Below is a small trained network, with its code and all its weights. Each question gives an input and a target symbol and asks what happens when units are switched off, that is, made to give their printed mean instead of their output.

import numpy as np


def w(rows, s, z=0):
    codes = np.array(rows[::2]) - 128.0
    scale = np.full(codes.shape[1], s)
    scale[-1] = z or s
    return codes * scale


def softmax(a):
    e = np.exp(a - a.max(-1, keepdims=True))
    return e / e.sum(-1, keepdims=True)


def log_softmax(a):
    a = a - a.max(-1, keepdims=True)
    return a - np.log(np.exp(a).sum(-1, keepdims=True))


def net(x, mask):
    ids = ['βδεζπψω'.index(c) for c in x.split()]
    T = len(ids)
    res = E[ids] + P[:T]
    u = 0
    for l in range(3):
        r = res
        for j in range(3):
            rows = slice(2 * j, 2 * j + 2)
            q, k, v = (r @ M[l][rows].T for M in (Q, K, V))
            z = softmax(np.where(np.tri(T) > 0, q @ k.T / 2**0.5, -1e9)) @ v
            o = O[l][rows]
            res = res + np.where(mask[u + j], z, o[:, -1]) @ o[:, :-1]
        u += 3
    return log_softmax(res[-1] @ U[:, :-1].T + U[:, -1])


Q, K, V, O = {}, {}, {}, {}
E = w([
[136,105,243],'β',
[92,81,146],'δ',
[104,253,133],'ε',
[180,86,86],'ζ',
[125,111,152],'π',
[108,126,103],'ψ',
[87,103,164],'ω',
],0.02)
P = w([
[43,194,105],'0',
[131,151,185],'1',
[140,126,187],'2',
[121,53,159],'3',
[141,38,199],'4',
[158,48,193],'5',
[151,7,182],'6',
[175,3,208],'7',
[205,69,230],'8',
[204,48,241],'9',
[217,21,159],'10',
],0.0052)
Q[0] = w([
[152,81,55],'0.h1',
[123,173,209],'0.h1',
[160,10,93],'0.h2',
[142,181,142],'0.h2',
[140,53,155],'0.h3',
[116,134,78],'0.h3',
],0.012)
K[0] = w([
[37,94,57],'0.h1',
[162,110,175],'0.h1',
[176,168,50],'0.h2',
[95,216,132],'0.h2',
[178,131,113],'0.h3',
[88,105,253],'0.h3',
],0.011)
V[0] = w([
[182,162,185],'0.h1',
[135,109,29],'0.h1',
[2,132,182],'0.h2',
[161,110,158],'0.h2',
[173,125,149],'0.h3',
[129,128,172],'0.h3',
],0.013)
O[0] = w([
[139,95,153,180],'0.h1',
[141,174,154,6],'0.h1',
[73,95,96,168],'0.h2',
[181,92,121,155],'0.h2',
[143,143,144,135],'0.h3',
[113,2,79,148],'0.h3',
],0.012,0.013)
Q[1] = w([
[154,168,96],'1.h1',
[5,64,90],'1.h1',
[90,64,40],'1.h2',
[125,185,160],'1.h2',
[158,104,21],'1.h3',
[152,149,120],'1.h3',
],0.013)
K[1] = w([
[22,128,164],'1.h1',
[249,139,213],'1.h1',
[76,244,44],'1.h2',
[123,29,45],'1.h2',
[2,182,154],'1.h3',
[215,194,6],'1.h3',
],0.0078)
V[1] = w([
[91,149,132],'1.h1',
[82,84,147],'1.h1',
[190,135,104],'1.h2',
[98,127,32],'1.h2',
[154,161,94],'1.h3',
[131,101,254],'1.h3',
],0.013)
O[1] = w([
[2,212,93,84],'1.h1',
[105,38,89,236],'1.h1',
[185,173,152,70],'1.h2',
[184,167,193,178],'1.h2',
[91,68,150,6],'1.h3',
[148,129,47,231],'1.h3',
],0.0088,0.013)
Q[2] = w([
[142,50,186],'2.h1',
[46,64,52],'2.h1',
[7,157,215],'2.h2',
[194,162,131],'2.h2',
[74,124,76],'2.h3',
[53,1,130],'2.h3',
],0.0092)
K[2] = w([
[9,105,125],'2.h1',
[242,163,57],'2.h1',
[153,121,159],'2.h2',
[168,170,49],'2.h2',
[106,61,105],'2.h3',
[160,125,83],'2.h3',
],0.013)
V[2] = w([
[97,194,147],'2.h1',
[190,143,81],'2.h1',
[194,151,147],'2.h2',
[118,147,172],'2.h2',
[88,173,211],'2.h3',
[146,248,191],'2.h3',
],0.011)
O[2] = w([
[1,70,229,67],'2.h1',
[234,22,120,113],'2.h1',
[103,30,85,74],'2.h2',
[206,151,180,101],'2.h2',
[38,133,89,55],'2.h3',
[131,132,74,1],'2.h3',
],0.0058,0.041)
U = w([
[170,198,83,3],'β',
[125,184,174,113],'δ',
[92,71,239,73],'ε',
[28,18,33,240],'ζ',
[156,31,199,169],'π',
[61,39,158,143],'ψ',
[145,253,207,76],'ω',
],0.0048,0.006)

Each question gives the input, a string of symbols that net reads in full, and the target symbol t.
The units are the heads (2 rows each of Q, K, V and O). Each row of codes is followed by its name. A weight is (code - 128) times the scale printed after its matrix; where a second scale follows, it is the last column's (O and U).
mask holds one flag per head, layer by layer. A switched-off head (its flag False) gives its mean, the last column of its rows in O, instead of its output. The means were averaged over made-up inputs and are rounded, as every weight is.
A unit's drop is (log p(t) with every unit on - log p(t) with that unit switched off) / (log p(t) with every unit on - log p(t) with every unit switched off).
The circuit of an input: a set's keep is (log p(t) with only the set's units on - log p(t) with every unit switched off) / (log p(t) with every unit on - log p(t) with every unit switched off). Starting from all 9 units, units are removed one at a time, each time the one whose removal leaves the highest keep (on an exact tie, the one counted first), for as long as the keep stays at least 0.8.
circuit, biggest first: the units of the circuit, biggest drop first
most important unit: the unit with the biggest drop
heads that matter: for each layer, one digit per head in row order, 1 if its drop is at least 0.15 and else 0, layers parted by /
drop when u is switched off: that unit's drop, to one decimal
input ζ β ε δ ψ β β δ, target ζ: heads that matter	111 / 100 / 111
input ω β ζ δ δ β, target ω: circuit, biggest first	[1.h1, 0.h2, 2.h2, 2.h1]
input π ω ω, target ζ: circuit, biggest first	[1.h1, 0.h2]
input β β δ ζ ω π, target β: heads that matter	110 / 100 / 100
input ζ δ ε β, target ζ: most important unit	2.h3
input β β ζ, target β: heads that matter	111 / 000 / 100
input ε ζ ω, target ε: heads that matter	000 / 101 / 100
input ε δ β π π ζ π δ ψ, target ε: circuit, biggest first	[0.h2, 2.h1, 1.h3, 1.h1]
input ε ζ ε δ ω, target ε: circuit, biggest first	[2.h1, 1.h1, 0.h2]
input β π β β ζ ω ω ψ, target β: heads that matter	110 / 100 / 100
input δ π β ψ ω ω π β π β ε, target π: heads that matter	100 / 000 / 000
input ζ ω β δ β ω β, target ζ: heads that matter	110 / 100 / 011
input ζ β β ψ, target ζ: heads that matter	111 / 101 / 111
input ω ψ ε ζ δ ω ε π ω ψ ψ, target ω: heads that matter	010 / 101 / 100
input ω β ζ β ω ω ω β, target ω: heads that matter	110 / 101 / 110
input ω ζ ψ, target ω: heads that matter	010 / 100 / 100
input β β ψ β π π ε ζ, target β: heads that matter	111 / 110 / 100
input ω δ ω ε ζ, target ω: most important unit	0.h2
input ζ ω β π δ δ δ β β ψ ω, target ζ: drop when 0.h1 is switched off	0.8
input β π δ β π π π ζ β δ ψ, target β: drop when 0.h3 is switched off	0.3
input ω δ ω β π π ζ ψ ψ δ, target ω: drop when 0.h3 is switched off	0.0
input β β ε, target π: most important unit	2.h3
